Where the symbols take the nodes:
z693: *>., +>., ~>., !>z907, &>., %>z765, $>z981, @>.
z485: *>., +>z765, ~>., !>z568, &>., %>., $>z477, @>.
z454: *>z653, +>z181, ~>z554, !>z639, &>z269, %>z880, $>z270, @>z782
z639: *>z765, +>., ~>., !>z454, &>., %>., $>z613, @>.
z499: *>z231, +>., ~>., !>., &>., %>z995, $>., @>z816
z58: *>., +>., ~>z902, !>z689, &>z461, %>., $>., @>.
z816: *>z206, +>z879, ~>z205, !>z19, &>z871, %>z270, $>z880, @>z499
z21: *>z270, +>z694, ~>z285, !>z692, &>z169, %>z206, $>z653, @>z11
z19: *>z981, +>., ~>., !>z816, &>., %>z613, $>., @>.
z922: *>z346, +>z8, ~>z684, !>z11, &>z891, %>z997, $>z178, @>z692
z270: *>z21, +>z513, ~>z349, !>z613, &>z503, %>z816, $>z454, @>z995
z598: *>z874, +>z349, ~>z513, !>., &>., %>., $>., @>.
z772: *>., +>., ~>z506, !>., &>., %>., $>z146, @>z573
z533: *>z205, +>z229, ~>z206, !>z571, &>z412, %>z285, $>z255, @>z305
z907: *>z880, +>z20, ~>z255, !>z693, &>z109, %>z653, $>z206, @>z141
z653: *>z454, +>z568, ~>z573, !>z765, &>z540, %>z907, $>z21, @>z506
z609: *>., +>z998, ~>., !>., &>z3, %>z444, $>., @>.
z573: *>z554, +>z584, ~>z653, !>z541, &>z985, %>z255, $>z285, @>z772
z346: *>z922, +>., ~>., !>z995, &>., %>., $>., @>z613
z880: *>z907, +>., ~>., !>., &>., %>z454, $>z816, @>.
z349: *>z285, +>z598, ~>z270, !>z695, &>z204, %>z205, $>z554, @>z198
z799: *>z219, +>z11, ~>z955, !>z8, &>z641, %>z113, $>z682, @>z694
z178: *>., +>., ~>., !>z506, &>., %>., $>z922, @>z765
z571: *>., +>., ~>z981, !>z533, &>., %>z461, $>., @>.
z146: *>z198, +>z955, ~>z11, !>z684, &>z712, %>z305, $>z772, @>z285
z695: *>z461, +>., ~>z613, !>z349, &>., %>., $>., @>.
z53: *>., +>., ~>., !>z998, &>z981, %>z902, $>., @>.
z523: *>., +>z461, ~>z477, !>z874, &>., %>., $>., @>.
z305: *>., +>., ~>z231, !>., &>., %>z146, $>., @>z533
z689: *>z204, +>z140, ~>z169, !>z58, &>z285, %>z412, $>z985, @>z712
z997: *>., +>., ~>., !>z231, &>., %>z922, $>., @>z981
z941: *>z444, +>z503, ~>., !>., &>z513, %>., $>., @>.
z381: *>z130, +>z641, ~>z712, !>z891, &>z11, %>z448, $>z156, @>z169
z641: *>., +>z381, ~>., !>., &>z799, %>., $>., @>z444
z506: *>z782, +>z682, ~>z772, !>z178, &>z156, %>z141, $>z11, @>z653
z255: *>., +>., ~>z907, !>., &>., %>z573, $>z533, @>.
z981: *>z19, +>z758, ~>z571, !>z206, &>z53, %>z692, $>z693, @>z997
z113: *>., +>z231, ~>., !>., &>., %>z799, $>., @>z3
z874: *>z598, +>z285, ~>z694, !>z523, &>z140, %>z229, $>z584, @>z955
z8: *>., +>z922, ~>., !>z799, &>., %>., $>., @>z477
z205: *>z533, +>., ~>z816, !>., &>., %>z349, $>., @>.
z541: *>., +>., ~>z765, !>z573, &>., %>., $>z461, @>.
z998: *>z871, +>z609, ~>z412, !>z53, &>z206, %>z169, $>z109, @>z448
z694: *>z513, +>z21, ~>z874, !>z477, &>z444, %>z3, $>z568, @>z799
z20: *>., +>z907, ~>., !>., &>., %>z568, $>z3, @>.
z314: *>., +>z902, ~>., !>z444, &>z477, %>., $>., @>.
z995: *>z11, +>z219, ~>z198, !>z346, &>z130, %>z499, $>z782, @>z270
z503: *>z169, +>z941, ~>z204, !>z9, &>z270, %>z871, $>z269, @>z130
z198: *>z146, +>., ~>z995, !>., &>., %>., $>., @>z349
z871: *>z998, +>., ~>., !>., &>z816, %>z503, $>., @>.
z3: *>z879, +>z206, ~>z229, !>z758, &>z609, %>z694, $>z20, @>z113
z11: *>z995, +>z799, ~>z146, !>z922, &>z381, %>z231, $>z506, @>z21
z140: *>., +>z689, ~>z444, !>., &>z874, %>., $>., @>.
z477: *>z524, +>z692, ~>z523, !>z694, &>z314, %>z758, $>z485, @>z8
z682: *>., +>z506, ~>., !>., &>., %>., $>z799, @>z568
z461: *>z695, +>z523, ~>z692, !>z285, &>z58, %>z571, $>z541, @>z684
z229: *>., +>z533, ~>z3, !>., &>., %>z874, $>., @>.
z524: *>z477, +>z613, ~>., !>z513, &>., %>., $>., @>.
z231: *>z499, +>z113, ~>z305, !>z997, &>z448, %>z11, $>z141, @>z206
z684: *>., +>., ~>z922, !>z146, &>., %>., $>., @>z461
z765: *>z639, +>z485, ~>z541, !>z653, &>z79, %>z693, $>z692, @>z178
z219: *>z799, +>z995, ~>., !>., &>., %>., $>., @>z513
z513: *>z694, +>z270, ~>z598, !>z524, &>z941, %>z879, $>z181, @>z219
z613: *>z692, +>z524, ~>z695, !>z270, &>z9, %>z19, $>z639, @>z346
z79: *>., +>., ~>., !>z540, &>z765, %>., $>z902, @>.
z206: *>z816, +>z3, ~>z533, !>z981, &>z998, %>z21, $>z907, @>z231
z204: *>z689, +>., ~>z503, !>., &>z349, %>., $>., @>.
z156: *>., +>., ~>., !>., &>z506, %>., $>z381, @>z540
z554: *>z573, +>., ~>z454, !>., &>., %>., $>z349, @>.
z130: *>z381, +>., ~>., !>., &>z995, %>., $>., @>z503
z584: *>., +>z573, ~>z568, !>., &>., %>., $>z874, @>.
z492: *>., +>z540, ~>., !>., &>z568, %>., $>z444, @>.
z568: *>z181, +>z653, ~>z584, !>z485, &>z492, %>z20, $>z694, @>z682
z109: *>., +>., ~>., !>., &>z907, %>z540, $>z998, @>.
z540: *>z269, +>z492, ~>z985, !>z79, &>z653, %>z109, $>z169, @>z156
z285: *>z349, +>z874, ~>z21, !>z461, &>z689, %>z533, $>z573, @>z146
z879: *>z3, +>z816, ~>., !>., &>., %>z513, $>., @>.
z141: *>., +>., ~>., !>., &>., %>z506, $>z231, @>z907
z169: *>z503, +>z444, ~>z689, !>z902, &>z21, %>z998, $>z540, @>z381
z444: *>z941, +>z169, ~>z140, !>z314, &>z694, %>z609, $>z492, @>z641
z891: *>., +>., ~>., !>z381, &>z922, %>., $>., @>z902
z782: *>z506, +>., ~>., !>., &>., %>., $>z995, @>z454
z955: *>., +>z146, ~>z799, !>., &>., %>., $>., @>z874
z758: *>., +>z981, ~>., !>z3, &>., %>z477, $>., @>.
z269: *>z540, +>., ~>., !>., &>z454, %>., $>z503, @>.
z712: *>., +>., ~>z381, !>., &>z146, %>., $>., @>z689
z692: *>z613, +>z477, ~>z461, !>z21, &>z902, %>z981, $>z765, @>z922
z985: *>., +>., ~>z540, !>., &>z573, %>., $>z689, @>.
z448: *>., +>., ~>., !>., &>z231, %>z381, $>., @>z998
z902: *>z9, +>z314, ~>z58, !>z169, &>z692, %>z53, $>z79, @>z891
z9: *>z902, +>., ~>., !>z503, &>z613, %>., $>., @>.
z181: *>z568, +>z454, ~>., !>., &>., %>., $>z513, @>.
z412: *>., +>., ~>z998, !>., &>z533, %>z689, $>., @>.

In the rows, 490 means zero.

The rows follow the links: the fewer symbols apart two nodes are, the more alike their rows tend to be.

Each row is also shifted at random along 6 hidden directions that mean nothing.

Rows with their nodes:
470,515,497,400,382,540,382,514,510,328,462,386,565,518,434,535,365,449,553,506,529,368,416,460,478,623,434,446,437,477,604,591,534,486,466,437,512,562,411,566,369,532,617,455,528,521,402,389,547,481,584,441,383,339,508
node: z639
516,605,554,491,385,378,421,688,449,507,549,498,711,406,469,524,496,420,365,344,651,440,416,425,492,682,479,571,431,300,512,412,459,446,490,643,540,358,484,518,574,568,447,443,332,393,332,468,329,472,536,407,471,495,565
node: z314
449,489,528,396,379,427,425,422,445,333,490,415,572,641,527,564,394,496,377,604,474,358,398,676,597,893,565,407,584,480,551,545,654,631,548,476,494,394,398,497,457,607,500,495,439,397,585,400,629,365,542,454,429,442,426
node: z181
384,556,399,430,377,538,464,545,533,319,434,478,568,559,604,541,514,242,503,451,581,340,514,564,609,690,428,391,488,358,425,458,479,386,390,640,512,481,464,532,555,548,697,483,455,440,423,538,627,379,658,493,439,338,331
node: z269
450,455,474,547,381,379,494,649,376,483,515,457,608,336,514,446,470,656,423,460,620,495,462,502,416,433,464,576,441,330,710,500,417,377,487,530,579,575,492,493,380,459,536,563,488,510,425,392,330,537,643,420,557,519,548
node: z902
623,463,487,487,534,396,494,520,516,549,600,513,439,534,420,479,451,632,568,484,538,521,442,480,480,393,423,503,529,538,594,471,486,505,568,328,444,436,424,503,360,451,434,511,506,565,750,629,633,540,394,548,530,514,579
node: z684
574,562,411,442,617,392,542,397,500,410,559,618,573,360,379,560,415,519,534,459,491,406,564,602,365,487,499,483,664,589,585,413,438,542,488,589,406,451,304,515,359,418,450,627,524,459,305,357,450,528,496,447,481,550,546
node: z772
487,394,359,482,616,480,526,515,538,571,527,514,575,481,458,405,497,368,510,488,402,511,586,632,434,402,506,543,469,543,666,328,502,466,478,488,414,419,414,576,567,544,558,541,501,517,632,530,553,609,493,520,443,389,579
node: z285
437,287,534,528,381,754,440,401,550,597,317,425,257,735,615,426,589,592,523,654,338,631,486,571,551,439,542,465,454,499,417,502,673,578,496,266,489,548,664,429,579,417,516,437,559,551,731,587,601,477,403,477,542,507,329
node: z513
456,534,462,503,599,599,469,437,518,451,373,495,473,469,605,547,400,399,448,522,410,477,487,521,344,504,559,465,494,607,419,476,449,504,334,545,457,600,503,396,564,611,573,522,464,536,313,432,520,533,582,408,422,481,490
node: z907
477,474,502,499,477,447,542,513,420,604,608,465,425,492,424,421,438,658,497,545,382,598,544,369,451,360,494,531,487,609,590,570,483,420,582,306,469,597,513,586,493,518,390,557,523,610,497,520,454,640,356,468,510,635,635
node: z571
425,435,444,422,454,555,536,552,555,466,421,474,363,549,597,367,586,432,424,517,529,530,484,496,634,467,375,397,372,321,476,591,423,314,457,526,570,559,630,496,557,484,586,496,443,529,572,665,523,467,533,591,480,403,346
node: z169
377,429,336,577,341,392,589,521,396,609,530,499,553,399,524,435,572,590,507,531,486,465,662,704,404,363,496,617,663,495,612,332,532,488,445,518,404,495,377,643,455,454,627,603,661,530,435,515,361,579,557,417,574,601,442
node: z204
489,362,497,561,556,597,468,446,493,505,372,465,349,529,460,423,535,566,418,578,362,665,394,454,555,429,486,408,345,516,583,701,539,478,644,394,569,556,652,368,479,480,340,514,514,539,627,412,375,576,474,558,483,583,454
node: z21
600,517,602,583,595,532,416,596,577,609,434,567,514,445,427,628,511,409,587,297,624,540,410,390,301,225,479,601,482,513,389,337,466,596,425,542,388,368,533,335,472,453,482,417,434,437,498,524,480,590,443,449,505,579,523
node: z922
513,479,595,477,503,544,325,564,450,505,509,475,737,346,369,527,446,409,429,319,545,484,314,327,430,484,514,551,287,420,532,523,513,464,603,533,604,432,531,463,579,432,358,355,407,460,401,308,223,535,475,448,442,456,706
node: z477
618,533,559,424,626,517,463,454,612,409,472,511,435,456,391,513,536,308,548,433,559,511,414,416,591,332,451,448,343,437,428,543,368,480,517,542,543,465,531,365,442,364,448,364,459,445,654,469,516,459,510,655,391,308,470
node: z11
415,455,509,523,279,526,512,480,448,502,458,459,472,571,553,464,649,517,426,557,514,525,512,521,558,613,521,472,614,383,422,480,572,530,504,528,498,446,552,514,531,494,465,482,483,406,387,537,387,411,481,424,529,595,362
node: z941
413,508,451,441,432,437,580,518,458,452,453,511,385,471,660,453,462,556,388,547,445,483,537,537,508,566,460,470,542,491,478,568,448,388,425,541,511,655,490,488,510,559,613,556,453,520,356,557,512,450,594,514,525,516,383
node: z109
534,310,398,372,520,651,478,331,569,515,497,599,322,540,511,374,445,664,474,538,289,518,587,565,530,473,463,389,459,590,559,592,609,392,540,293,428,700,506,572,530,380,558,586,533,572,538,593,511,491,340,522,494,527,511
node: z584
396,483,431,530,469,458,564,564,425,472,445,440,498,363,612,401,504,451,419,493,509,472,545,472,414,410,472,517,464,400,498,432,352,374,343,630,618,609,543,475,542,502,592,541,510,498,296,426,405,473,661,491,523,388,462
node: z998
421,502,565,438,438,425,494,466,394,447,517,322,602,504,506,406,408,428,421,618,443,398,450,539,562,587,642,514,494,501,530,499,526,590,488,430,633,404,416,516,505,503,511,379,541,453,605,413,511,390,573,530,437,279,537
node: z879
393,496,503,452,307,490,495,622,594,480,459,369,443,668,599,467,531,478,550,521,597,443,444,507,613,581,387,508,424,301,450,465,544,405,395,423,502,488,557,549,453,553,692,429,461,564,703,681,724,461,531,489,498,363,376
node: z9
511,535,425,474,517,373,618,494,508,418,587,587,448,459,477,482,534,524,542,478,584,458,620,522,487,530,439,401,700,396,504,358,367,439,447,656,472,390,425,553,390,436,428,673,484,423,267,483,443,504,464,452,578,562,486
node: z712
549,542,475,445,509,503,557,465,519,424,494,617,393,360,501,522,547,531,509,385,578,503,520,495,485,426,440,443,524,433,411,592,400,436,500,645,472,568,470,412,376,424,496,513,468,435,361,494,374,405,558,530,503,553,357
node: z156
437,453,513,490,402,576,385,584,582,463,380,306,542,651,518,508,390,408,569,562,557,415,428,536,451,504,472,522,393,373,619,350,510,508,376,379,502,461,496,526,452,489,658,450,504,543,590,476,677,523,620,406,487,214,520
node: z613
539,539,562,503,485,377,535,529,480,505,539,564,548,332,460,470,525,499,425,377,618,501,438,462,610,439,474,544,423,372,427,490,424,460,567,612,562,401,512,412,475,390,456,386,401,393,620,540,429,361,511,572,536,462,432
node: z641
511,397,403,448,479,554,503,453,579,538,320,540,391,530,668,456,417,517,372,638,363,471,523,807,302,443,567,609,539,600,626,343,555,598,318,410,321,622,428,405,405,597,797,560,478,485,634,594,649,605,600,459,463,435,407
node: z653

Start here and follow the symbols in turn, left to right. Where do you end up?
Answer with the node's name.
579,566,540,479,435,331,502,670,549,443,555,445,466,492,518,520,449,522,489,419,696,466,422,517,526,515,380,518,472,318,517,424,436,465,451,540,549,377,469,411,403,519,583,473,380,484,688,649,676,427,548,538,558,400,456
@ + & * *: z477
455,507,504,595,381,369,590,533,505,564,440,462,388,571,589,513,592,589,525,580,595,523,488,667,573,465,500,587,623,400,408,385,517,598,475,513,397,364,448,440,319,527,586,462,523,467,793,674,700,437,541,496,590,567,303
* ! & ~ ~ ~: z684
480,465,417,565,401,404,530,598,431,630,587,513,488,467,475,399,553,690,472,467,481,609,482,472,584,403,399,579,405,437,606,561,528,349,651,368,475,531,524,587,481,506,484,516,486,528,772,686,502,548,405,540,567,647,527
! $ ~ @: z156
464,507,600,579,496,455,430,609,462,640,427,394,473,500,555,522,415,536,441,536,488,574,408,450,368,358,560,635,367,551,488,426,498,531,442,379,456,504,578,390,484,638,508,418,456,581,678,583,592,596,492,457,521,577,584
! & ~ & + %: z874
425,526,404,499,542,504,582,508,494,524,546,560,472,472,509,423,627,383,534,432,451,576,601,329,600,429,404,397,464,466,349,554,417,279,499,565,526,542,564,598,670,530,433,522,494,540,329,585,416,514,410,553,518,590,494
~ * & ! * &: z53
434,497,410,647,417,401,508,511,314,524,437,605,543,299,547,546,536,675,350,465,475,526,517,623,366,514,517,561,600,512,553,576,548,481,518,643,408,570,497,412,437,541,469,631,503,439,310,396,214,569,604,360,553,835,440
$ $ + $ +: z169
576,475,619,444,553,477,530,380,487,582,511,525,326,456,484,420,487,626,439,573,435,567,464,449,558,345,574,512,430,563,367,578,476,567,506,366,531,518,544,364,453,384,397,384,483,486,665,572,516,395,406,601,521,463,449
@ $ + ~ ~ + +: z907
456,543,338,539,483,336,569,524,378,462,555,576,603,444,535,476,504,586,420,457,481,490,531,655,546,672,445,476,558,495,567,449,532,423,542,575,433,454,404,567,495,632,530,587,481,474,582,547,538,506,527,458,534,631,518
$ ~ ~ ~: z169
475,432,483,406,395,448,579,543,433,547,477,456,403,427,656,295,481,633,352,584,472,523,521,511,581,485,513,491,426,404,466,554,455,375,441,469,628,622,583,474,546,468,547,503,478,514,563,608,437,380,526,578,539,355,444
% & & ! !: z444
422,460,399,472,510,650,456,387,569,483,467,544,488,629,487,548,557,318,628,482,383,450,582,528,528,538,451,414,513,572,397,461,581,451,455,455,345,517,445,596,577,525,564,483,584,543,463,563,615,520,416,466,453,509,402
$ + ~ !: z524
640,460,557,427,518,578,377,468,588,523,494,597,407,399,399,567,486,515,582,330,537,528,420,330,473,197,403,488,312,563,446,668,484,455,521,360,463,653,498,378,408,361,529,373,533,511,603,605,482,480,446,589,399,471,456
@ % $ ! ! *: z19
551,517,541,411,590,483,543,383,555,424,473,508,262,546,585,512,413,562,488,608,436,529,510,506,503,438,499,430,518,609,367,578,433,530,431,410,428,584,495,374,369,485,526,488,494,496,633,564,723,428,476,586,477,441,406
$ @ * ~ ~ &: z871
487,474,430,568,605,544,453,556,548,561,483,520,583,521,428,522,439,421,574,413,486,540,520,482,364,419,467,539,485,492,572,270,491,437,449,465,428,426,491,606,581,520,528,559,503,562,422,510,561,657,420,406,509,509,629
! * & ~ ~ ~ +: z941
556,558,548,529,685,438,528,479,536,494,447,466,439,433,550,479,416,413,532,506,530,509,453,473,462,341,556,539,440,529,413,374,379,530,413,510,531,410,506,347,471,462,482,414,490,508,669,511,650,437,557,559,497,334,473
$ % @ ~: z573
436,443,442,530,434,647,410,395,501,461,327,478,505,493,519,567,474,441,541,548,430,430,586,589,290,441,549,508,571,583,501,478,556,568,380,532,405,603,480,460,477,442,612,535,606,478,241,364,365,526,605,360,420,518,412
& * + + ! $: z902
574,505,602,376,429,549,345,488,502,375,507,537,486,579,428,569,401,523,391,447,457,462,355,396,574,762,450,399,399,454,503,711,556,468,572,390,518,557,527,506,488,553,421,474,351,466,458,450,481,472,377,432,432,540,519
$ & & ! +: z21
535,426,493,474,533,672,415,390,523,486,381,584,395,578,581,549,469,591,428,516,397,549,441,578,456,627,539,433,470,557,419,524,607,540,539,459,435,570,572,375,574,529,469,493,433,484,525,481,497,468,425,432,493,588,423
+ @ * @: z454
538,564,593,526,431,440,434,541,547,505,511,426,527,561,400,641,535,436,605,437,624,412,437,412,439,403,482,536,565,491,464,438,508,638,496,496,442,331,442,427,390,456,449,394,474,431,500,484,539,508,453,461,464,557,488
* ! ! + +: z922
